Below are the code and all the weights of a small trained network. Each question names an input and a class and asks about switching units off, where a switched-off unit gives its printed mean instead of its output.

import numpy as np


def w(rows, s, z=0):
    codes = np.array(rows[::2]) - 128.0
    scale = np.full(codes.shape[1], s)
    scale[-1] = z or s
    return codes * scale


def norm(h):
    return h / np.sqrt((h * h).mean(-1, keepdims=True) + 1e-5)


def f(y):
    return y / 2 * (1 + np.tanh(0.7978845608 * (y + 0.044715 * y**3)))


def log_softmax(a):
    a = a - a.max(-1, keepdims=True)
    return a - np.log(np.exp(a).sum(-1, keepdims=True))


def net(x, mask):
    res = np.array(x, float).reshape(1, 5) / 4 @ E
    u = 0
    for l in range(3):
        y = f(norm(res) @ A[l][:, :-1].T + A[l][:, -1])
        res = res + np.where(mask[u : u + 5], y, B[l][:, -1]) @ B[l][:, :-1]
        u += 5
    return log_softmax(norm(res)[-1] @ U[:, :-1].T + U[:, -1])


A, B = {}, {}
E = w([
[115,124,170,135,31,86,175,229,148],'x0',
[174,102,253,108,192,141,221,121,149],'x1',
[190,32,132,98,197,67,46,209,39],'x2',
[97,141,135,74,139,150,128,154,122],'x3',
[144,139,111,148,142,120,133,141,138],'x4',
],0.0031)
A[0] = w([
[179,107,139,159,173,172,101,92,150,118],'0.n1',
[134,122,219,166,20,88,171,253,134,27],'0.n2',
[179,122,253,116,198,76,215,144,139,3],'0.n3',
[210,69,170,98,165,68,82,194,52,54],'0.n4',
[177,95,213,97,198,86,218,92,193,40],'0.n5',
],0.0043,0.0021)
B[0] = w([
[135,73,113,53,132,244,212,156,194,156],'0.n1',
[165,60,48,14,213,253,176,89,188,231],'0.n2',
[128,210,82,86,49,99,7,104,114,234],'0.n3',
[31,101,195,240,169,121,223,136,196,253],'0.n4',
[138,252,99,121,89,73,43,183,71,226],'0.n5',
],0.0042,0.0032)
A[1] = w([
[40,186,193,196,133,206,234,133,199,95],'1.n1',
[126,59,54,106,4,168,86,247,236,178],'1.n2',
[30,247,139,180,62,148,205,96,234,212],'1.n3',
[190,95,67,44,247,239,157,93,189,253],'1.n4',
[172,190,174,142,193,200,86,86,40,23],'1.n5',
],0.0035,0.0014)
B[1] = w([
[79,97,159,253,112,154,179,148,173,193],'1.n1',
[204,139,104,64,107,156,168,96,61,198],'1.n2',
[115,103,193,154,183,70,89,151,141,252],'1.n3',
[191,61,131,83,106,141,201,75,121,246],'1.n4',
[144,137,71,62,120,173,189,82,54,135],'1.n5',
],0.0064,0.0038)
A[2] = w([
[124,156,182,155,153,70,96,98,151,214],'2.n1',
[162,148,77,171,105,91,80,101,64,247],'2.n2',
[170,195,163,94,131,102,98,174,89,184],'2.n3',
[121,53,122,145,170,90,130,183,3,3],'2.n4',
[132,155,191,146,207,105,139,151,145,119],'2.n5',
],0.0051,0.0012)
B[2] = w([
[85,107,94,102,139,69,63,165,141,249],'2.n1',
[141,254,184,82,61,160,86,155,126,245],'2.n2',
[125,226,115,181,18,78,79,77,106,233],'2.n3',
[73,112,166,216,119,105,137,127,208,214],'2.n4',
[75,147,81,163,119,137,80,152,163,248],'2.n5',
],0.0057,0.0017)
U = w([
[38,59,182,253,184,78,147,159,200,156],'0',
[209,75,84,81,124,201,217,31,70,227],'1',
[147,213,91,111,20,63,53,140,44,6],'2',
],0.0052,0.0014)

Each question gives the input, the list of numbers given to net, and the class t.
The units are the neurons (one row each of A and B). Each row of codes is followed by its name. A weight is (code - 128) times the scale printed after its matrix; where a second scale follows, it is the last column's (A, B and U).
mask holds one flag per neuron, layer by layer. A switched-off neuron (its flag False) gives its mean, the last column of its row in B, instead of its output. The means were averaged over made-up inputs and are rounded, as every weight is.
A unit's drop is (log p(t) with every unit on - log p(t) with that unit switched off) / (log p(t) with every unit on - log p(t) with every unit switched off).
The circuit of an input: a set's keep is (log p(t) with only the set's units on - log p(t) with every unit switched off) / (log p(t) with every unit on - log p(t) with every unit switched off). Starting from the 12 units with the biggest drops (on a tie, the unit counted first), units are removed one at a time, each time the one whose removal leaves the highest keep (on an exact tie, the one counted first), for as long as the keep stays at least 0.8.
circuit, biggest first: the units of the circuit, biggest drop first
unit that matters most: the unit with the biggest drop
top k neurons in layer l: the k neurons of layer l with the biggest drops, biggest first
drop of u: that unit's drop, to one decimal
input [4,2,2,2,-7], class 1: unit that matters most	0.n2
input [-7,4,-7,6,-4], class 0: top 3 neurons in layer 1	(1.n3 1.n1 1.n2)
input [-6,7,2,-5,0], class 2: circuit, biggest first	(0.n5 0.n3)
input [-3,8,6,-6,8], class 2: circuit, biggest first	(0.n3 0.n5)
input [1,6,2,-7,0], class 2: top 2 neurons in layer 0	(0.n3 0.n5)
input [0,-4,-4,-5,-5], class 0: top 2 neurons in layer 0	(0.n3 0.n5)
input [-1,8,-7,3,-6], class 2: top 3 neurons in layer 2	(2.n4 2.n3 2.n1)
input [-6,-3,-7,-2,8], class 0: top 2 neurons in layer 1	(1.n3 1.n2)
input [-3,5,-2,-6,3], class 2: top 2 neurons in layer 0	(0.n5 0.n2)
input [1,-6,6,-2,7], class 0: top 3 neurons in layer 0	(0.n4 0.n3 0.n5)
input [6,1,-4,-2,8], class 1: top 2 neurons in layer 0	(0.n2 0.n4)
input [-4,5,-1,0,-6], class 2: top 3 neurons in layer 0	(0.n5 0.n2 0.n3)
input [-7,5,8,-4,0], class 0: top 2 neurons in layer 0	(0.n4 0.n2)
input [3,-7,8,-6,-8], class 0: circuit, biggest first	(2.n4)
input [1,4,2,5,7], class 2: top 2 neurons in layer 0	(0.n3 0.n5)
input [-5,-4,3,0,-2], class 1: top 2 neurons in layer 0	(0.n5 0.n3)
input [5,-5,6,-8,-7], class 0: top 3 neurons in layer 0	(0.n4 0.n3 0.n5)
input [2,2,-1,-2,-3], class 1: drop of 1.n4	0.2
input [3,2,-2,-2,1], class 1: drop of 0.n2	1.9
input [4,0,0,-1,2], class 1: circuit, biggest first	(0.n2)
input [5,0,3,-3,2], class 1: drop of 1.n4	0.1
